Below are the code and all the weights of a small trained network. Each question names an input and a class and asks about switching units off, where a switched-off unit gives its printed mean instead of its output.

import numpy as np


def w(rows, s, z=0):
    codes = np.array(rows[::2]) - 128.0
    scale = np.full(codes.shape[1], s)
    scale[-1] = z or s
    return codes * scale


def norm(h):
    return h / np.sqrt((h * h).mean(-1, keepdims=True) + 1e-5)


def f(y):
    return np.maximum(y, 0)


def log_softmax(a):
    a = a - a.max(-1, keepdims=True)
    return a - np.log(np.exp(a).sum(-1, keepdims=True))


def net(x, mask):
    res = np.array(x, float).reshape(1, 2) / 4 @ E
    u = 0
    for l in range(4):
        y = f(norm(res) @ A[l][:, :-1].T + A[l][:, -1])
        res = res + np.where(mask[u : u + 5], y, B[l][:, -1]) @ B[l][:, :-1]
        u += 5
    return log_softmax(norm(res)[-1] @ U[:, :-1].T + U[:, -1])


A, B = {}, {}
E = w([
[97,224,133,223,202,125,111,117],'x0',
[79,99,208,1,204,151,204,155],'x1',
],0.0071)
A[0] = w([
[129,92,165,110,184,132,239,149,142],'0.n0',
[94,135,142,2,192,147,96,89,33],'0.n1',
[140,55,121,61,32,93,119,113,103],'0.n2',
[118,115,141,100,192,104,141,104,3],'0.n3',
[90,80,155,41,127,168,121,102,156],'0.n4',
],0.0074,0.002)
B[0] = w([
[156,192,138,84,91,143,119,165,244],'0.n0',
[141,175,183,70,112,161,149,193,234],'0.n1',
[124,67,112,80,169,204,119,100,254],'0.n2',
[111,108,254,110,55,189,191,42,169],'0.n3',
[193,125,102,157,117,33,164,172,245],'0.n4',
],0.0093,0.0063)
A[1] = w([
[52,27,199,54,76,13,172,109,4],'1.n0',
[185,108,62,174,89,178,80,61,65],'1.n1',
[158,171,141,126,141,85,141,134,93],'1.n2',
[230,142,117,120,65,142,136,135,153],'1.n3',
[107,182,130,253,207,86,169,82,33],'1.n4',
],0.0081,0.0018)
B[1] = w([
[99,209,65,192,149,151,138,152,176],'1.n0',
[88,141,182,153,133,125,121,195,254],'1.n1',
[75,107,166,116,52,159,130,107,165],'1.n2',
[77,85,119,149,210,143,150,108,233],'1.n3',
[179,127,92,144,124,6,144,124,231],'1.n4',
],0.011,0.0071)
A[2] = w([
[174,90,16,91,140,167,119,118,63],'2.n0',
[52,148,146,148,130,175,110,57,45],'2.n1',
[159,208,158,170,145,139,100,152,153],'2.n2',
[112,130,48,188,154,176,131,127,254],'2.n3',
[203,147,123,152,126,10,134,151,44],'2.n4',
],0.011,0.00097)
B[2] = w([
[120,33,138,254,130,143,83,31,181],'2.n0',
[142,199,2,142,177,118,79,146,146],'2.n1',
[133,43,71,100,118,150,92,78,193],'2.n2',
[166,156,158,32,151,109,134,191,178],'2.n3',
[244,154,34,134,142,33,182,102,254],'2.n4',
],0.0088,0.0084)
A[3] = w([
[72,148,13,29,153,97,206,117,250],'3.n0',
[108,209,111,148,103,216,30,61,148],'3.n1',
[211,136,40,149,63,99,85,124,18],'3.n2',
[151,129,31,191,1,53,51,63,190],'3.n3',
[149,10,91,148,108,218,113,13,54],'3.n4',
],0.009,0.0018)
B[3] = w([
[103,180,156,187,69,117,66,62,247],'3.n0',
[173,97,59,171,137,109,37,75,143],'3.n1',
[129,124,90,183,132,66,185,134,226],'3.n2',
[161,185,164,108,151,32,252,184,253],'3.n3',
[108,25,78,95,115,139,192,66,231],'3.n4',
],0.012,0.007)
U = w([
[145,173,105,148,107,143,34,41,25],'0',
[126,197,220,61,62,170,169,132,242],'1',
[121,6,95,104,112,172,150,59,54],'2',
[182,176,99,169,131,12,169,143,238],'3',
[102,111,125,151,176,126,73,235,2],'4',
],0.011,0.0015)

Each question gives the input, the list of numbers given to net, and the class t.
The units are the neurons (one row each of A and B). Each row of codes is followed by its name. A weight is (code - 128) times the scale printed after its matrix; where a second scale follows, it is the last column's (A, B and U).
mask holds one flag per neuron, layer by layer. A switched-off neuron (its flag False) gives its mean, the last column of its row in B, instead of its output. The means were averaged over made-up inputs and are rounded, as every weight is.
A unit's drop is (log p(t) with every unit on - log p(t) with that unit switched off) / (log p(t) with every unit on - log p(t) with every unit switched off).
most important unit: the unit with the biggest drop
top k neurons: the k neurons with the biggest drops, biggest first
k most important neurons of layer l: the k neurons of layer l with the biggest drops, biggest first
drop when u is switched off: that unit's drop, to one decimal
input [7,6], class 1: most important unit -> 0.n1
input [-5,-6], class 4: top 2 neurons -> 1.n1, 2.n3
input [-3,2], class 2: top 2 neurons -> 0.n2, 1.n1
input [-1,-2], class 4: top 3 neurons -> 2.n4, 1.n1, 0.n1
input [-5,-8], class 4: top 2 neurons -> 1.n1, 2.n4
input [-3,-8], class 4: top 3 neurons -> 1.n1, 1.n4, 2.n4
input [-8,5], class 2: 3 most important neurons of layer 2 -> 2.n0, 2.n3, 2.n4
input [8,4], class 0: top 3 neurons -> 0.n4, 0.n3, 2.n4
input [-2,-7], class 4: top 2 neurons -> 1.n4, 2.n4
input [-2,-3], class 4: top 2 neurons -> 1.n1, 2.n4
input [-8,-8], class 2: drop when 0.n2 is switched off -> 0.9
input [-2,-1], class 2: drop when 0.n2 is switched off -> 1.5
input [-2,1], class 2: drop when 1.n1 is switched off -> 0.8
input [-5,-5], class 2: most important unit -> 0.n2
